Look-ups in named tables: a row name and a column name give one cell, copied from the table.

tedofep =
,deni,pif,pufo
lale,-73.11,-71.57,23.02
robur,-79.92,23.94,-64.77
lumegim,78.27,15.11,-30.83
debez,-40.68,-21.71,77.93

pufo of debez is 77.93
deni of robur is -79.92
pif of robur is 23.94
deni of lumegim is 78.27
pufo of robur is -64.77
pufo of lale is 23.02
pif of lumegim is 15.11
deni of lale is -73.11
pif of debez is -21.71
deni of debez is -40.68

gir =
|  | vozomep | noduvet | mez | nufur | fep | zik | vatote |
|---|---|---|---|---|---|---|---|
| kepa | 127 | 161 | 118 | 147 | 120 | 7 | 101 |
| zikiduk | 188 | 176 | 158 | 167 | 105 | 147 | 100 |
| gabo | 111 | 184 | 150 | 102 | 112 | 67 | 90 |
| ronedip | 190 | 175 | 148 | 162 | 107 | 152 | 100 |
| pobir | 100 | 190 | 143 | 98 | 110 | 69 | 89 |
| dez | 194 | 187 | 130 | 147 | 88 | 153 | 106 |
| lum | 125 | 173 | 114 | 143 | 115 | 11 | 98 |

nufur of dez: 147
vatote of pobir: 89
fep of ronedip: 107
nufur of gabo: 102
mez of zikiduk: 158
fep of dez: 88
noduvet of lum: 173
zik of ronedip: 152
nufur of ronedip: 162
mez of pobir: 143
noduvet of gabo: 184
mez of lum: 114
mez of gabo: 150
zik of gabo: 67

divuzem:
	bera	pefone	tedur	zizete	kiser	povolib	kom	zavem
zar	0.35	0.27	0.30	0.34	0.75	0.26	0.38	0.44
zik	0.33	0.25	0.45	0.30	0.53	0.33	0.38	0.32
komu	0.20	0.37	0.36	0.31	0.45	0.17	0.42	0.38
bilom	0.39	0.20	0.18	0.29	0.02	0.41	0.33	0.46
fovid	0.41	0.28	0.29	0.31	0.24	0.30	0.31	0.47

pefone of fovid: 0.28
bera of zar: 0.35
pefone of zik: 0.25
kiser of zar: 0.75
zizete of komu: 0.31
zizete of bilom: 0.29
zavem of fovid: 0.47
pefone of komu: 0.37
tedur of zar: 0.30
pefone of zar: 0.27
povolib of zar: 0.26
kom of fovid: 0.31
povolib of komu: 0.17

futevog =
|  | nam | biluko | movoto | volikeb | dap | zur | kinem | mirif | lif |
|---|---|---|---|---|---|---|---|---|---|
| vab | 468 | 460 | 444 | 765 | 467 | 468 | 707 | 354 | 387 |
| gupimin | 542 | 345 | 530 | 516 | 378 | 480 | 510 | 544 | 104 |
| mazul | 315 | 471 | 503 | 510 | 405 | 210 | 590 | 371 | 465 |
| lukuzak | 462 | 507 | 735 | 554 | 598 | 426 | 371 | 450 | 449 |
| sotib | 619 | 393 | 281 | 415 | 448 | 470 | 492 | 526 | 660 |
| vaz | 230 | 441 | 289 | 492 | 506 | 435 | 631 | 457 | 418 |
| kikitu | 435 | 549 | 310 | 474 | 318 | 560 | 550 | 619 | 714 |
| torokim | 541 | 570 | 401 | 545 | 564 | 469 | 729 | 736 | 542 |
| velivo | 247 | 523 | 391 | 318 | 357 | 375 | 464 | 372 | 449 |
| zifevig | 659 | 445 | 473 | 521 | 452 | 476 | 475 | 410 | 372 |
| kek | 307 | 283 | 246 | 530 | 507 | 432 | 385 | 355 | 384 |
| lal | 566 | 574 | 625 | 455 | 491 | 760 | 498 | 421 | 491 |
| bip | 520 | 361 | 427 | 478 | 699 | 526 | 415 | 316 | 461 |

mazul, nam => 315
zifevig, lif => 372
velivo, nam => 247
torokim, volikeb => 545
torokim, kinem => 729
bip, volikeb => 478
vab, volikeb => 765
lal, movoto => 625
mazul, volikeb => 510
gupimin, kinem => 510
vaz, nam => 230
sotib, zur => 470
kek, movoto => 246
zifevig, kinem => 475
gupimin, lif => 104
mazul, kinem => 590
mazul, lif => 465
lukuzak, biluko => 507
sotib, lif => 660

pok =
|  | dozu | kip | gulol |
|---|---|---|---|
| tal | 55 | 189 | 106 |
| nutev | 138 | 143 | 190 |
| lep | 50 | 122 | 197 |

What is the dozu of tal in pok?
55
What is the gulol of nutev in pok?
190
What is the dozu of nutev in pok?
138
What is the gulol of tal in pok?
106
What is the dozu of lep in pok?
50
What is the gulol of lep in pok?
197
Row with the largest kip: tal

nub =
         dusa  piz  kis  burer  sinal  tosali  bem  lonon  ful
bev       722  566  527    362    724     498  567    486  300
surev     574  628  599    500    716     263  485    360  568
tep       351  607  627    359    537     461  739    541  664
vukaz     426  683  545    792    558     609  614    574  516
pasaz     583  589  385    478    735     503  530    731  311
fen       349  492  380    599    439     558  639    573  514
kefima    583  480  309    341    368     699  724    771  512
mel       372  426  704    491    617     445  464    389  537
bamenub   740  468  586    509    402     639  419    627  734
gat       259  446  503    603    452     612  576    638  567
vusi      483  547  506    522    661     521  535    617  405
movo      665  555  237    692    577     379  321    721  574
didofu    443  447  876    527    690     565  515    194  353
movuka    758  586  395    439    460     458  546    602  690

What is the ful of movuka in nub? 690
What is the tosali of gat in nub? 612
What is the piz of fen in nub? 492
What is the sinal of didofu in nub? 690
What is the ful of vusi in nub? 405
What is the lonon of tep in nub? 541
What is the bem of fen in nub? 639
What is the bem of gat in nub? 576
What is the lonon of gat in nub? 638
What is the bem of didofu in nub? 515
What is the bem of bamenub in nub? 419
What is the dusa of gat in nub? 259
What is the tosali of tep in nub? 461
What is the ful of bev in nub? 300
What is the kis of surev in nub? 599
What is the sinal of vusi in nub? 661
What is the dusa of vukaz in nub? 426
Row with the largest ful: bamenub

tuzotak
fields: zud, lan, letefo, domi, mife
lef: [-2.087, -8.627, -3.564, 5.241, 0.488]
vozar: [1.933, -3.911, -8.825, 3.707, -0.263]
dum: [-2.734, -1.982, -9.241, 1.649, 2.976]

lan of lef: -8.627
domi of lef: 5.241
letefo of lef: -3.564
zud of lef: -2.087
mife of vozar: -0.263
lan of dum: -1.982
letefo of vozar: -8.825
mife of lef: 0.488
zud of vozar: 1.933
mife of dum: 2.976
domi of dum: 1.649
zud of dum: -2.734
domi of vozar: 3.707
letefo of dum: -9.241
lan of vozar: -3.911
Row with the largest mife: dum

kiga:
,bog,rer,sesade,sizu,fiv,difot,vipem,lal
bezemit,19,41,132,215,237,184,81,40
zegil,163,55,23,50,122,231,225,185
sadeg,192,234,198,137,48,21,91,161
fis,105,21,35,94,183,245,193,134
laf,229,222,150,78,22,50,147,205

What is the sizu of laf in kiga?
78
What is the sizu of sadeg in kiga?
137
What is the lal of sadeg in kiga?
161
What is the vipem of laf in kiga?
147
What is the fiv of zegil in kiga?
122
What is the rer of sadeg in kiga?
234
What is the difot of laf in kiga?
50
What is the difot of sadeg in kiga?
21
What is the sizu of fis in kiga?
94
What is the bog of zegil in kiga?
163
What is the rer of fis in kiga?
21
What is the rer of zegil in kiga?
55
What is the sesade of fis in kiga?
35
What is the vipem of bezemit in kiga?
81
What is the sesade of laf in kiga?
150
What is the vipem of zegil in kiga?
225
What is the bog of bezemit in kiga?
19

Table lako
|  | rulivi | vizopog |
|---|---|---|
| tozub | 63 | 9 |
| fup | 70 | 8 |
| naza | 171 | 20 |
| zasab | 27 | 35 |
| dovu | 64 | 7 |
| zalodad | 195 | 29 |
| zov | 32 | 36 |
| pib | 85 | 38 |
| fiteb | 69 | 32 |
| puv | 60 | 28 |
| sovulo | 171 | 16 |
| zadif | 66 | 33 |

rulivi of fup is 70
rulivi of tozub is 63
vizopog of sovulo is 16
vizopog of fup is 8
vizopog of tozub is 9
vizopog of zadif is 33
vizopog of puv is 28
rulivi of zov is 32
Row with the largest vizopog: pib

linuvut.tsv
	rav	gepudo
lukuf	4.53	7.30
mifud	4.59	0.60
lak	5.11	5.56
rotom	7.07	2.98
resan	4.89	8.29
zites	7.89	4.68
dadito	5.34	1.46
dap	3.83	3.17
fanava	8.39	3.71
zok	5.72	5.99

gepudo of mifud: 0.60
gepudo of dap: 3.17
rav of lak: 5.11
gepudo of zites: 4.68
gepudo of dadito: 1.46
gepudo of lak: 5.56
rav of fanava: 8.39
gepudo of zok: 5.99
gepudo of fanava: 3.71
rav of rotom: 7.07
rav of zok: 5.72
gepudo of rotom: 2.98
rav of resan: 4.89
Row with the largest rav: fanava

famo =
|  | pami | puz | mozas | teguk | katever | tuf | nikesup | toneda |
|---|---|---|---|---|---|---|---|---|
| dom | 3.78 | 5.57 | 6.19 | 5.08 | 4.48 | 4.49 | 5.44 | 8.29 |
| paf | 3.24 | 5.53 | 5.48 | 5.46 | 4.49 | 3.92 | 4.72 | 2.80 |
| digiras | 4.58 | 4.86 | 5.22 | 5.80 | 2.69 | 5.45 | 5.97 | 2.11 |
| fop | 3.26 | 5.49 | 5.69 | 6.40 | 4.11 | 3.97 | 4.59 | 2.71 |
| tunatab | 6.40 | 5.35 | 5.16 | 5.87 | 3.97 | 5.11 | 5.38 | 3.97 |
| ked | 5.04 | 5.55 | 4.16 | 4.69 | 0.85 | 6.17 | 4.29 | 1.17 |
| bivi | 4.69 | 4.74 | 3.86 | 3.27 | 8.53 | 6.67 | 5.95 | 8.10 |
| kiloru | 5.66 | 5.21 | 5.26 | 5.47 | 2.15 | 4.80 | 4.69 | 3.38 |

toneda of ked is 1.17
puz of kiloru is 5.21
pami of digiras is 4.58
mozas of bivi is 3.86
nikesup of dom is 5.44
teguk of dom is 5.08
Which row has the largest puz? dom

